[[ 27  41  13]
 [-19  -1  32]
 [-16  -7  -5]]
:
[[ 13  41  27]
 [ 32  -1 -19]
 [ -5  -7 -16]]

[[ 15   6  31   8  -6   3 -20  -7  -4 -36  16]
 [-11  -9  -9   0   0  -1  -5  -6  -3  16   7]
 [-13 -11 -17  -9  -3  -2  12  -4   3   3 -14]
 [ -9  -1   8   2  -4   5 -13   5   6   4  23]
 [ -1   0   7  -1 -15  -2 -11  -5  -7   2  10]
 [  2  -1  -7  -1   8  -2 -15  -1   3   0   2]
 [ -7  -7  11  -9  -9  -4  -7  -5  -8  14  14]]
:
[[ 16 -36  -4  -7 -20   3  -6   8  31   6  15]
 [  7  16  -3  -6  -5  -1   0   0  -9  -9 -11]
 [-14   3   3  -4  12  -2  -3  -9 -17 -11 -13]
 [ 23   4   6   5 -13   5  -4   2   8  -1  -9]
 [ 10   2  -7  -5 -11  -2 -15  -1   7   0  -1]
 [  2   0   3  -1 -15  -2   8  -1  -7  -1   2]
 [ 14  14  -8  -5  -7  -4  -9  -9  11  -7  -7]]

[[ 18  13 -32  -2]
 [ 32  -7   6  -3]
 [  1  26  -1  -1]
 [ 27  37 -13 -25]]
:
[[ -2 -32  13  18]
 [ -3   6  -7  32]
 [ -1  -1  26   1]
 [-25 -13  37  27]]

[[  2 -29  23  17  -8  27 -14  -3 -26   0  21   4  -6   0   9]
 [  0 -14  -2  17 -22  30  -6  -4 -30   0 -21 -13 -10  14   5]
 [  0 -14   7  -1  14 -26  11   1  27   0  35 -15  -3  -9   2]
 [  0  -4   9  16  13 -19  -2  -3  18  -1  36 -25   6   1   8]
 [  3 -13  13 -12  -2   0  -6   2 -19   0 -27 -16   7  17  -3]]
:
[[  9   0  -6   4  21   0 -26  -3 -14  27  -8  17  23 -29   2]
 [  5  14 -10 -13 -21   0 -30  -4  -6  30 -22  17  -2 -14   0]
 [  2  -9  -3 -15  35   0  27   1  11 -26  14  -1   7 -14   0]
 [  8   1   6 -25  36  -1  18  -3  -2 -19  13  16   9  -4   0]
 [ -3  17   7 -16 -27   0 -19   2  -6   0  -2 -12  13 -13   3]]

[[-12 -17  -8  16 -36]
 [ -8   4  30   4  -7]
 [ 20   5  25   6  15]]
:
[[-36  16  -8 -17 -12]
 [ -7   4  30   4  -8]
 [ 15   6  25   5  20]]

[[ 13 -24   7   6]
 [-34  44  24 -20]
 [ 36 -38   5  -8]
 [ 44 -24  19   4]
 [ -3   2  -9   8]
 [ -9   6 -19  23]]
:
[[  6   7 -24  13]
 [-20  24  44 -34]
 [ -8   5 -38  36]
 [  4  19 -24  44]
 [  8  -9   2  -3]
 [ 23 -19   6  -9]]

[[ -6  -7 -27   5   9]
 [ 11 -17   5   6   0]
 [  9   6 -11  14   2]
 [  2 -11   7   8  15]
 [-18 -14 -24   7  13]
 [ -4 -17   8  14   4]
 [  1 -17   5   9   7]
 [  3 -11  -3  17 -11]
 [-11  -4  -9  21  -2]
 [-12  -6 -10   2  35]
 [ 17 -18   1   2  -2]
 [  9  -4   7   9  14]]
:
[[  9   5 -27  -7  -6]
 [  0   6   5 -17  11]
 [  2  14 -11   6   9]
 [ 15   8   7 -11   2]
 [ 13   7 -24 -14 -18]
 [  4  14   8 -17  -4]
 [  7   9   5 -17   1]
 [-11  17  -3 -11   3]
 [ -2  21  -9  -4 -11]
 [ 35   2 -10  -6 -12]
 [ -2   2   1 -18  17]
 [ 14   9   7  -4   9]]

[[  1   4   5   3 -17]
 [  1   4   5   0  28]
 [  0  12   0   0 -24]
 [  0  12  16   9 -11]
 [  0  12  16   9   0]
 [  7   0  31  16 -10]
 [  7  22  31   0 -32]]
:
[[-17   3   5   4   1]
 [ 28   0   5   4   1]
 [-24   0   0  12   0]
 [-11   9  16  12   0]
 [  0   9  16  12   0]
 [-10  16  31   0   7]
 [-32   0  31  22   7]]

[[-21 -16  -8 -19 -14 -27]
 [-17 -14  -8 -17 -12 -22]
 [-34 -23  -4 -25 -19 -43]
 [-19 -15  -8 -18 -12 -24]
 [-26 -20  -7 -22 -16 -35]
 [-16 -13  -7 -16 -11 -20]]
:
[[-27 -14 -19  -8 -16 -21]
 [-22 -12 -17  -8 -14 -17]
 [-43 -19 -25  -4 -23 -34]
 [-24 -12 -18  -8 -15 -19]
 [-35 -16 -22  -7 -20 -26]
 [-20 -11 -16  -7 -13 -16]]
---
[[-27  27  31]
 [ 17  42  13]]
:
[[27 31]
 [42 13]]

[[-21  17 -29 -27]
 [ 28  15 -32  11]
 [ -9 -31 -24 -18]
 [-15 -26  33 -16]]
:
[[ 17 -29]
 [ 15 -32]]

[[-17   0  -7  -3 -10]
 [-37   9   0 -16 -43]
 [ -8  -4  -4   7 -20]]
:
[[ 0 -7]
 [ 9  0]]

[[-10  -2  13  -5  17]
 [-25  -6  -8  31 -11]
 [-19 -31   7  25 -18]
 [  2   8  -1   3 -15]
 [ 19 -23 -18  17 -24]]
:
[[-2 13]
 [-6 -8]]

[[ 19  40 -37   3]
 [ 12 -29  20   9]]
:
[[ 40 -37]
 [-29  20]]

[[ 11   1 -13  17   1]
 [ 10 -43  26 -20   6]
 [ 27 -32   8  -1 -43]
 [ 12 -33  32  -4  24]
 [  2 -11   2 -22 -15]]
:
[[  1 -13]
 [-43  26]]
---
[[  1  32 -13 -26   4]
 [ 13 -16  16   5 -11]
 [-13 -11  13  19  33]
 [ 19  16 -20  11  -3]
 [-13 -12  31   6  -5]]
:
[[ 13 -16  16]
 [-13 -11  13]]

[[  3  -5 -21  10]
 [ -2 -18 -15 -18]
 [  1 -22 -20   9]
 [-18 -34  18 -11]
 [  9 -31   6 -11]]
:
[[ -2 -18 -15]
 [  1 -22 -20]]

[[-18 -30 -32  26 -13]
 [-27  -9 -35  28  -6]
 [-18 -30 -32  26 -13]]
:
[[-27  -9 -35]
 [-18 -30 -32]]

[[ 22   3  10 -10]
 [  2  -4 -32   3]
 [ -3  -6 -11   5]
 [-13   2 -37  10]
 [-11  -8   4   5]]
:
[[  2  -4 -32]
 [ -3  -6 -11]]

[[ 44   9  28]
 [ 24 -26   3]
 [ 28 -23   3]
 [  9  20  11]]
:
[[ 24 -26   3]
 [ 28 -23   3]]

[[-23 -36  -9 -26]
 [-25 -41  -9 -27]
 [-20 -24  -7 -13]
 [-13 -21 -12 -26]]
:
[[-25 -41  -9]
 [-20 -24  -7]]

[[ 19  -2 -12   5 -12]
 [  2 -15   5   1  -7]
 [ -3  35  -7  10 -26]
 [ 23 -13  13   3 -14]]
:
[[  2 -15   5]
 [ -3  35  -7]]
